Each row has a name. Each piece below is followed by the name of the row it came from, unless a question asks for something else. Each question is about the rows just above it. Places in a row count from 0.

firol: [ 34.6 -85.0  64.5  30.0  -8.8   3.1  50.9   4.4 -36.6  74.8   3.7 -36.7
 -56.1 -18.8  13.3 -20.0 -19.0 -51.0   7.4 -16.7  43.6  33.3  21.4  -8.6
 -24.1  29.9  47.1   4.7 -20.6  16.1  30.0  -6.4   9.3 -30.0   8.9]
Repiv: [-32.3   3.6   2.2 -19.1 -35.0   7.8 -22.5  -7.9   9.0   4.8  -4.2  16.2
  -1.6 -12.0  21.3   5.6  27.6   6.5  -5.2  -7.9 -12.0  -1.2 -12.5   0.5
  40.2   1.4  -1.8  -3.4  -8.1  11.1 -36.6   1.6  30.4  34.1 -29.9]
vima: [  1.4  -7.8  -2.6 -11.6 -30.9 -13.2 -33.3 -20.4  18.5  33.2 -16.5 -18.8
  19.9  20.9 -59.0  -2.2 -15.4 -27.4  33.3  -1.4  -3.7 -25.2 -28.9  33.8
 -38.1  21.8  25.4  34.6  28.7  -1.7 -50.4  43.0  14.2  -6.9   2.9]
The one value in firol and Repiv:
[-36.6]
The one value in vima and Repiv:
[1.4]
Row and place of [16.1] in the named rows:
firol, 29

Rivi: [ 29.9  13.8  35.1 -11.8]
Gukid: [ 12.3 -60.9  42.2 -40.1]
peku: [-40.0  47.8 -42.5 -18.1]
vima: [-62.1  57.2  -0.5 -12.2]
roboz: [-55.4  11.8 -65.3  21.8]
tupi: [-54.6 -44.6  23.9 -54.5]
pekar: [-73.6 -73.6 -73.7  -0.4]
Repiv: [ 12.3 -60.9  13.7  31.6]
Times [-54.5] occurs in tupi:
1
[-55.4  11.8 -65.3  21.8] is in which row?
roboz
key -> tag
[-73.7] -> z_529
[-73.5] -> z_395
[-73.8] -> z_436
[42.2] -> z_890
[-73.6] -> z_621
Join pekar by its entry at place 2:
z_529
Times [-73.6] occurs in pekar:
2
Where in the named rows is [13.7]?
Repiv, 2
The row with [ 29.9  13.8  35.1 -11.8] is
Rivi
Count of [-44.5] in tupi:
0

Vuzuk: [  1.9   3.1 -26.4  14.0   9.3 -40.2   7.6   2.1 -55.9  13.3  23.8 -55.8
 -20.4  25.2  -2.0]
nunoz: [ -4.5  29.8 -13.0 -14.9  -0.2 -43.5   7.8   8.3   5.4  13.4 -22.3 -12.0
 -13.2 -38.5  21.1]
tupi: [ -6.6  27.1 -18.1 -13.4 -12.0 -29.8   7.4  22.6   8.3  13.8 -26.6   8.4
 -16.5 -42.7 -11.5]
pekar: [ -3.1  30.9 -10.1 -15.9   6.2 -37.6   7.0  24.8  14.2  16.5 -25.8 -14.2
 -11.2 -33.3   9.9]
roboz: [-14.1  20.1   3.6  64.4  21.6 -55.9   2.4  18.8  55.3 -42.4  23.3 -23.0
  16.3  48.5 -35.3]
Gukid: [ 10.9 -18.0 -39.6   3.0  -2.2 -32.9 -29.7 -26.1   3.5 -12.1  10.7 -16.4
  -7.7  19.3 -40.3]
lito: [ -7.4  34.1 -14.6  -9.6 -12.9 -29.1   8.7  21.6   6.2  10.9 -20.3  -7.6
 -14.7 -40.3 -11.9]
firol: [-17.1  10.1   0.8  56.5  29.0 -55.7  -4.4  10.0  53.5 -43.1  18.1 -15.3
   2.9  50.1  20.9]
Repiv: [-29.1 -13.3 -32.6 -29.0 -18.3  -1.1  -9.8 -29.0  -1.1  13.8  10.0 -13.3
 -20.0   2.2 -91.8]
[-14.1  20.1   3.6  64.4  21.6 -55.9   2.4  18.8  55.3 -42.4  23.3 -23.0
  16.3  48.5 -35.3]
roboz
Times [-29.0] occurs in Repiv:
2
Which value is in both roboz and Vuzuk?
[-55.9]
Table of tags by key:
[3.1] -> z_590
[30.8] -> z_718
[30.9] -> z_588
[3.2] -> z_966
[-26.4] -> z_896
[-13.3] -> z_343
[20.1] -> z_8
[27.1] -> z_39
[-18.0] -> z_856
Join Vuzuk by its entry at place 1:
z_590
Shared by Repiv and lito:
[-29.1]

lito: [-43.2 -16.0   2.2  15.3 -52.5  73.5  -1.7]
tupi: [-43.2 -16.0   2.2  15.3 -52.5  73.5  33.2]
Rivi: [-43.2 -16.0  15.3  15.3  34.1 -58.0  29.6]
Repiv: [ -2.2 -45.2  34.2  -7.8 -45.2  56.2  29.5]
Table of tags by key:
[-7.8] -> z_770
[-1.7] -> z_937
[-7.9] -> z_634
[-1.6] -> z_647
[15.2] -> z_385
[15.3] -> z_931
The tag of lito, keyed by place 3:
z_931
Count of [34.2] in Repiv:
1
Count of [29.6] in Rivi:
1

Vuzuk: [ 26.9 -13.8   3.8  27.3  -7.2 -68.1   3.6 -22.8  28.2 -12.6  48.9  -1.2
  21.6 -17.6 -30.8  26.6 -32.8 -20.1  -6.5  14.3 -17.6  -7.7  48.6  32.1
  16.8  -5.1   7.8  48.6  -2.2  31.9  -0.9 -24.1  -5.9   5.9  48.6  -4.0
  11.4   8.9 -17.6]
Gukid: [-27.9  20.2 -16.2   8.2  43.5  14.9  50.9  22.8 -36.2  13.7 -24.5  -2.5
  -3.8  41.4 -67.4 -15.0  -3.3  22.1 -35.1  26.6  -8.7  20.4   8.8  41.4
  34.0 -46.0   0.4   4.8  33.9  45.1  18.8  23.8  -6.4 -16.8   0.2   8.1
 -19.9   4.4  10.9]
vima: [-11.8 -27.8   0.3   8.4 -18.1 -28.5  17.3 -26.0  -8.2 -46.6   9.7 -33.8
  38.5 -15.2 -78.3   0.3 -14.8 -27.0  -4.4 -29.7 -22.9  -2.1  -9.9  45.3
  33.8 -19.1   5.6  20.3  19.6  28.7  12.0  20.3 -14.9   0.3  -1.9  29.7
 -12.9   4.0  -7.5]
peku: [-14.8 -26.5 -27.8   3.3 -20.2 -17.8  13.5 -23.2 -10.3 -45.0   2.7 -33.6
  35.3 -18.0 -68.3  -2.3  -9.2 -25.7  -1.2 -33.8 -19.2  -2.3  -3.9  37.5
  28.8 -15.6  48.7  11.4  17.3   5.3  11.4  20.2 -13.9 -12.2  -9.4  30.0
 -13.4   2.3  -5.7]
Times [0.3] occurs in vima:
3
tags:
[-12.2] -> z_394
[35.2] -> z_170
[17.3] -> z_341
[0.2] -> z_299
[35.3] -> z_994
[5.9] -> z_437
[-12.1] -> z_582
[0.3] -> z_740
Look up the entry of peku at place 33 in the table:
z_394
[-11.8 -27.8   0.3   8.4 -18.1 -28.5  17.3 -26.0  -8.2 -46.6   9.7 -33.8
  38.5 -15.2 -78.3   0.3 -14.8 -27.0  -4.4 -29.7 -22.9  -2.1  -9.9  45.3
  33.8 -19.1   5.6  20.3  19.6  28.7  12.0  20.3 -14.9   0.3  -1.9  29.7
 -12.9   4.0  -7.5]
vima
[28.8] is at row and place
peku, 24
[-14.8 -26.5 -27.8   3.3 -20.2 -17.8  13.5 -23.2 -10.3 -45.0   2.7 -33.6
  35.3 -18.0 -68.3  -2.3  -9.2 -25.7  -1.2 -33.8 -19.2  -2.3  -3.9  37.5
  28.8 -15.6  48.7  11.4  17.3   5.3  11.4  20.2 -13.9 -12.2  -9.4  30.0
 -13.4   2.3  -5.7]
peku
Times [48.6] occurs in Vuzuk:
3

lito: [ 13.1  -2.8  -2.6 -38.1  33.9  16.3   0.4  -3.3  32.3  14.4 -10.3 -18.9
   9.2 -20.7  19.3  41.7  -1.1  -8.2 -21.5  -1.0 -36.0   9.2  -4.8   5.6
  11.8 -14.1  28.0  -9.6 -76.8  27.2  26.6  -9.3   1.4  15.8 -22.9 -11.1
 -21.1  15.6  38.6  25.9  -1.2]
tupi: [-15.4  -7.9  42.9 -36.4   4.7  -0.6  12.7   7.0  -2.2   2.6 -21.3 -18.6
  19.3 -19.5  -5.3   6.4 -13.6 -26.9   4.2 -22.7  42.9 -17.3 -11.3   3.7
   0.1 -21.2   2.5   2.5 -17.8  -0.3   7.3  11.8   3.0   6.6  -7.1  15.4
   8.6  17.9  -3.4  15.2   0.2]
Rivi: [-14.6   2.6   8.2  33.7 -31.9 -17.3   0.9   3.7 -34.6 -14.0   7.8  16.3
  -6.7  23.7 -19.6 -42.9  -0.2   3.6  23.7  -1.9  37.2 -13.0   2.4  -5.2
 -11.2  10.6 -29.0  11.0  77.8 -29.7 -25.5  11.2  -0.5 -14.4  21.6  14.3
  23.7 -12.7 -38.5 -25.7   1.1]
nunoz: [-14.7   2.7  -1.1  16.7 -21.0 -18.8   4.3   4.5 -40.1 -11.4  -0.3   0.4
  -1.1  14.7 -15.1 -47.1  -0.8 -11.7  28.9  -4.8  37.4 -23.8  -3.1  -1.6
  -9.7  -3.8 -25.0  12.2  74.2 -35.3 -18.9  15.4   3.9  -9.5  19.4  23.4
  26.0   1.8 -33.7 -27.1  -1.7]
Vuzuk: [-22.2  -4.1  35.5 -37.5  14.3  -2.6  10.0   4.4  -8.2   4.6 -19.3 -25.4
  16.3 -13.7 -22.2  -2.5  -7.0 -31.3   9.8  23.6  -0.6 -22.2 -11.6   5.0
   1.7 -26.9   3.7  23.6  -9.7   7.1  10.4  10.7   7.2   9.4  -6.2  19.4
   8.0  23.6   3.4   4.6  23.6]
Times [-11.4] occurs in nunoz:
1
How many times does Vuzuk hold [23.6]?
4
Times [7.0] occurs in tupi:
1

tupi: [-32.1  -3.2   9.8 -32.1  24.7  24.7  -4.2   9.8  11.8  24.7  54.1   9.8
  24.7]
vima: [  9.8  -3.2  11.9 -32.1  24.7   0.2 -32.1   9.7  11.8  33.1 -32.0 -30.3
 -32.1]
Rivi: [-32.0  -3.2 -10.5 -32.1  24.7   0.2  -4.2 -79.4  11.8  33.1  54.1 -30.3
   5.7]
Row and place of [-10.5] in the named rows:
Rivi, 2
Times [-32.2] occurs in tupi:
0
Times [-32.1] occurs in vima:
3
[  9.8  -3.2  11.9 -32.1  24.7   0.2 -32.1   9.7  11.8  33.1 -32.0 -30.3
 -32.1]
vima
[-32.0  -3.2 -10.5 -32.1  24.7   0.2  -4.2 -79.4  11.8  33.1  54.1 -30.3
   5.7]
Rivi

peku: [-26.4 -15.2   2.9 -39.7  86.0  14.7  -1.3  -0.3   7.2 -22.7 -44.2   2.9
 -23.5  -4.3   9.9  -5.2  12.0 -25.9 -38.0 -74.7  65.6  21.3  -1.7  31.6
  -2.7 -38.1  60.7  29.8  13.5  82.1   8.5  -8.5 -21.4  39.6   9.8]
roboz: [  3.9  -8.4   5.0   7.3 -25.9   8.3  20.0 -16.4   0.9   5.8  24.4 -14.7
  -4.5 -16.6  -9.6   1.0  30.5  -0.3  -1.2  14.5 -10.0   0.9 -17.7 -14.6
 -13.0  18.0 -19.3   0.9 -16.6 -12.0  12.4   1.7  11.4 -17.0 -18.8]
tupi: [ 17.0  -4.0   5.1  27.5 -72.4   4.0  26.4 -21.1   5.0  17.7  51.5 -20.4
   4.9 -10.0 -16.9   3.6  34.0  11.3  15.7  52.6 -42.6   5.8 -22.1 -33.2
 -15.5  40.5 -52.5 -12.4 -27.6 -52.8  12.1   6.0  24.4 -39.9 -28.7]
nunoz: [ -4.9 -11.7   5.1  -6.1   4.9  11.4  16.3 -13.8   7.5  -2.2   6.7 -11.4
 -11.0  -9.1  -5.0  -0.8  29.2  -8.2 -12.7 -10.9  11.9  16.6 -15.3  -2.5
 -11.7   3.3   2.6   9.9  -9.7  15.2  13.0  -1.2   2.9  -2.0 -12.7]
vima: [ -5.3   3.7  -2.8  -9.0  25.8  -3.6 -12.8  10.3  -3.2  -6.1 -20.3   9.6
   0.2   5.4   7.1  -1.2 -18.0  -2.6  -3.4 -17.4  13.5  -5.2  11.0  12.7
   7.9 -15.6  18.9   2.7  12.0  16.6  -6.9  -2.0 -16.5  15.1  12.9]
Repiv: [  7.2   2.9  -0.2  11.0 -25.0  -2.8   2.7  -1.8  -1.1   6.5  14.1  -2.4
   5.5   0.0  -3.6   1.4   0.5   6.6   9.6  20.8 -17.9  -4.0  -1.6  -9.8
  -0.8  11.8 -17.7  -7.5  -5.4 -22.3  -0.7   2.4   6.8 -12.1  -4.7]
firol: [  8.1  -3.2   3.1  13.3 -36.2   3.1  15.0 -12.0   3.2   8.8  26.8 -11.4
   1.4  -5.9  -9.0   1.7  20.0   5.0   6.7  25.6 -20.5   4.6 -12.7 -17.1
  -9.0  20.9 -26.3  -5.3 -14.9 -25.3   7.4   2.9  12.7 -20.4 -15.8]
Rivi: [  8.6  12.3  -4.7  11.9 -18.8 -12.0 -13.3  11.5  -7.5   5.7   2.0   9.0
  13.1   8.3   2.4   1.5 -26.3  11.3  17.1 -14.6 -21.1 -17.4  13.0  -3.3
  10.2   3.7 -12.6 -13.3   5.8 -26.7 -12.2   2.5   1.2  -5.2   8.8]
Gukid: [ 23.1  10.3  -1.1  35.1 -78.9  -9.9   6.6  -4.3  -4.2  20.5  43.6  -6.5
  18.4   1.1 -10.9   4.6  -1.6  21.5  31.4  66.3 -57.4 -14.5  -3.5 -30.4
  -1.3  36.7 -56.0 -24.6 -15.8 -71.8  -3.6   7.6  21.0 -37.7 -13.4]
pekar: [ 19.2  14.7  -4.0  28.3 -57.9 -14.3  -5.9   5.9  -7.8  15.6  26.0   2.8
  19.8   6.6  -4.4   3.7 -19.9  20.2  30.0  53.1 -47.5 -20.7   7.4 -19.5
   6.6  23.4 -40.6 -23.5  -4.7 -59.6 -10.9   6.0  12.7 -24.9  -1.1]
lito: [ 19.2  14.0  -3.7  28.4 -58.6 -13.6  -4.6   4.8  -7.3  15.8  27.0   1.9
  19.3   5.9  -4.9   3.7 -17.8  19.9  29.5  53.2 -47.4 -19.7   6.3 -20.1
   5.7  24.1 -41.1 -23.1  -5.6 -59.5 -10.0   6.1  13.2 -25.6  -2.2]
Vuzuk: [ 19.3  23.2  -8.3  27.3 -47.7 -22.6 -21.5  18.9 -13.7  13.8  12.0  14.2
  26.2  14.4   2.0   3.5 -45.5  23.6  35.5  50.5 -47.5 -32.8  21.6 -11.7
  17.2  13.6 -32.6 -27.8   6.8 -59.9 -21.7   5.8   6.2 -16.3  12.6]
tags:
[-3.5] -> z_944
[21.6] -> z_728
[-47.5] -> z_277
Look up the entry of Vuzuk at place 22 in the table:
z_728
How many times does roboz hold [-16.6]?
2
Where do [-26.4 -15.2   2.9 -39.7  86.0  14.7  -1.3  -0.3   7.2 -22.7 -44.2   2.9
 -23.5  -4.3   9.9  -5.2  12.0 -25.9 -38.0 -74.7  65.6  21.3  -1.7  31.6
  -2.7 -38.1  60.7  29.8  13.5  82.1   8.5  -8.5 -21.4  39.6   9.8] appear?
peku
[ 23.1  10.3  -1.1  35.1 -78.9  -9.9   6.6  -4.3  -4.2  20.5  43.6  -6.5
  18.4   1.1 -10.9   4.6  -1.6  21.5  31.4  66.3 -57.4 -14.5  -3.5 -30.4
  -1.3  36.7 -56.0 -24.6 -15.8 -71.8  -3.6   7.6  21.0 -37.7 -13.4]
Gukid
Where in the named rows is [-14.7]?
roboz, 11
[ 19.2  14.7  -4.0  28.3 -57.9 -14.3  -5.9   5.9  -7.8  15.6  26.0   2.8
  19.8   6.6  -4.4   3.7 -19.9  20.2  30.0  53.1 -47.5 -20.7   7.4 -19.5
   6.6  23.4 -40.6 -23.5  -4.7 -59.6 -10.9   6.0  12.7 -24.9  -1.1]
pekar

peku: [-19.8   6.4  -7.4   3.3   7.3  33.4]
lito: [-5.1  3.9 -1.1  0.9 16.9 33.3]
roboz: [ 30.1 -47.2  47.5  33.3  23.8  76.7]
Table of tags by key:
[3.9] -> z_386
[30.1] -> z_494
[-47.3] -> z_703
[23.9] -> z_593
[23.8] -> z_750
[-47.2] -> z_721
[6.4] -> z_58
Look up the entry of roboz at place 1 in the table:
z_721
Shared by lito and roboz:
[33.3]

peku: [-54.5 -24.5 -33.3  12.5 -35.5  45.8  16.8 -23.0  11.5   8.7  29.5   0.8
 -14.6  12.6  13.6 -15.2  29.2 -14.3  44.0 -33.0  -1.9  29.1]
firol: [ 13.6   3.6  31.8  12.5  12.2  27.2 -10.6  40.5   3.6 -15.0  13.5  21.8
   3.6 -58.9  13.6 -15.2  45.5 -14.3  60.9   7.9   3.8  29.1]
Vuzuk: [ 76.0   2.7   0.5 -20.4   6.4  16.9  17.2  -8.3  11.5   8.4  11.3  31.7
  52.3  12.6  13.6 -64.7  25.0  -3.8  28.6   0.4 -12.8 -30.4]
nunoz: [-25.8 -13.4  11.8  -3.0  24.8   2.8  16.8  -8.3 -29.0 -13.7  11.3 -44.3
 -30.4  36.1  13.6 -19.6  25.0 -14.3  50.9  -6.6 -33.3  42.2]
Gukid: [-30.3 -65.8  -3.2  12.5   5.7  36.9  16.8  24.2  11.5 -16.9  11.3 -42.1
 -14.6  47.3  13.6  36.2   7.4 -14.3 -17.9 -15.5 -12.8  31.9]
Rivi: [-58.9  10.1  33.8 -20.7   5.7  16.9  32.4  -4.9 -43.1   7.6 -18.4 -14.7
 -14.6 -24.4  10.4 -15.2  25.0 -24.2  -4.5  -5.6 -12.8  63.2]
roboz: [-16.0   2.7   0.5  44.1 -19.3 -29.8 -21.1 -11.7  38.0  26.7  11.3 -23.6
 -29.7   8.1  34.8 -28.1  -5.6  -6.4  51.8  13.1 -34.9 -19.4]
lito: [-23.8   2.7 -65.7  12.5  -8.0 -41.0   9.0 -25.6  11.5  27.6 -23.8   8.1
  -6.5  14.4 -23.8  -6.0   0.5   6.7 -55.7  -5.6  -1.5 -24.8]
key -> tag
[-4.5] -> z_446
[-4.4] -> z_148
[45.6] -> z_377
[45.5] -> z_490
[60.9] -> z_947
[60.8] -> z_658
Join firol by its entry at place 18:
z_947
[51.8] is at row and place
roboz, 18
Times [13.6] occurs in firol:
2
Times [-23.8] occurs in lito:
3
[-6.6] is at row and place
nunoz, 19

pekar: [-3.4 -9.9 -9.9 29.6 -9.9 -9.9]
roboz: [-19.5  79.6 -10.0  31.6 -16.3 -15.5]
Rivi: [-17.2  78.1  18.1  30.7   3.4 -13.2]
Count of [-9.9] in pekar:
4
Table of tags by key:
[18.0] -> z_734
[30.7] -> z_753
[78.1] -> z_863
[-9.8] -> z_292
[-9.9] -> z_909
[18.1] -> z_376
Look up the entry of Rivi at place 2 in the table:
z_376
[-3.4 -9.9 -9.9 29.6 -9.9 -9.9] is in which row?
pekar

tupi: [ 32.6 -27.2   9.7  -3.6   7.8 -11.2  22.8 -20.1]
nunoz: [ 10.2   5.4  19.4  23.9  34.2 -24.6 -22.8 -14.6]
firol: [ -9.9  32.1  -4.5  -5.6  27.5  62.1 -11.5 -12.8]
pekar: [ -9.9  32.1   4.5  -5.6  27.5  62.1 -11.5 -12.8]
vima: [ -3.0 -14.6  15.6  29.0  -1.3  81.7 -27.6  12.9]
lito: [  6.2 -35.0   4.5   9.9 -32.4  45.8   4.0  19.5]
Gukid: [ 16.2  -5.7  21.8  23.8  35.0  -2.4 -21.3 -17.9]
Rivi: [-36.1  37.3 -11.9  -0.5  -7.3 -19.7 -21.3  19.7]
roboz: [ 28.6 -22.9   8.0  -3.7   8.7   8.1  22.4 -18.5]
peku: [-12.5   1.7 -18.6 -11.5 -30.6  28.9  20.8  13.9]
The one value in firol and peku:
[-11.5]
tags:
[34.2] -> z_683
[81.7] -> z_744
[-1.3] -> z_738
[35.0] -> z_139
[-30.6] -> z_928
The tag of vima, keyed by place 4:
z_738

peku: [ -7.4  -4.8  16.8  64.1   7.5  20.1  45.7 -20.6 -60.1  -2.2 -40.8  47.4
 -10.8 -17.5  46.9 -24.2  -2.9   4.8  28.1 -83.2  32.5  15.6 -26.6]
tupi: [  8.1  23.8  26.6  45.5  15.0  -1.3  -0.4 -31.5   0.8   2.0  23.8   2.3
  -8.9   0.1 -29.7 -26.4 -44.9  30.4   0.8  43.2   0.8   0.8  -7.8]
vima: [  8.1  13.8  26.6  45.5  15.0  -1.3 -24.3 -31.5 -37.7   2.0  23.8   2.3
  -8.9   0.1 -29.7 -26.4  25.3 -38.0 -35.1 -24.2  18.2  52.0  45.3]
roboz: [-60.0  24.0 -60.1  77.0  41.6  15.8  72.3   2.5  46.5  39.2  -7.8 -29.0
   0.7 -60.7  -2.8  66.6   0.7  71.8   3.0  51.0   5.7 -60.1   2.5]
Row and place of [5.7] in the named rows:
roboz, 20
Which value is in both roboz and tupi?
[-7.8]
How many times does roboz hold [-60.1]?
2
Where in the named rows is [-24.3]?
vima, 6
Times [0.8] occurs in tupi:
4

firol: [  3.5  -2.8 -39.3  -2.7]
pekar: [  3.4  -2.8 -13.9  -2.8]
tupi: [  3.5  -2.8 -13.9 -25.1]
Repiv: [ -4.8  -4.7  -2.8 -25.0]
Shared by tupi and Repiv:
[-2.8]
Shared by firol and pekar:
[-2.8]
How many times does pekar hold [-2.8]?
2
Times [-4.8] occurs in Repiv:
1
The one value in Repiv and tupi:
[-2.8]
Shared by firol and Repiv:
[-2.8]
Row and place of [-25.0] in the named rows:
Repiv, 3

peku: [-32.8  18.4  11.1 -11.3  29.1  15.1  14.9   7.2  15.1  10.2  20.3  -3.7
 -32.7  39.7]
roboz: [ -0.9 -22.3  39.3 -22.3  -0.9  20.2  -0.8   4.0 -21.4 -22.4  -0.9 -55.0
  15.7  -7.3]
pekar: [-11.3  18.4 -32.7  37.2  29.1  15.1  15.0   7.2 -11.2  10.2  20.3  -3.7
 -32.7  39.7]
[-11.3  18.4 -32.7  37.2  29.1  15.1  15.0   7.2 -11.2  10.2  20.3  -3.7
 -32.7  39.7]
pekar
[-32.8  18.4  11.1 -11.3  29.1  15.1  14.9   7.2  15.1  10.2  20.3  -3.7
 -32.7  39.7]
peku
Row and place of [15.7] in the named rows:
roboz, 12
Table of tags by key:
[15.1] -> z_519
[-7.3] -> z_62
[-21.4] -> z_480
[-21.3] -> z_408
[-7.2] -> z_287
[15.2] -> z_136
The tag of roboz, keyed by place 8:
z_480
Times [-22.3] occurs in roboz:
2

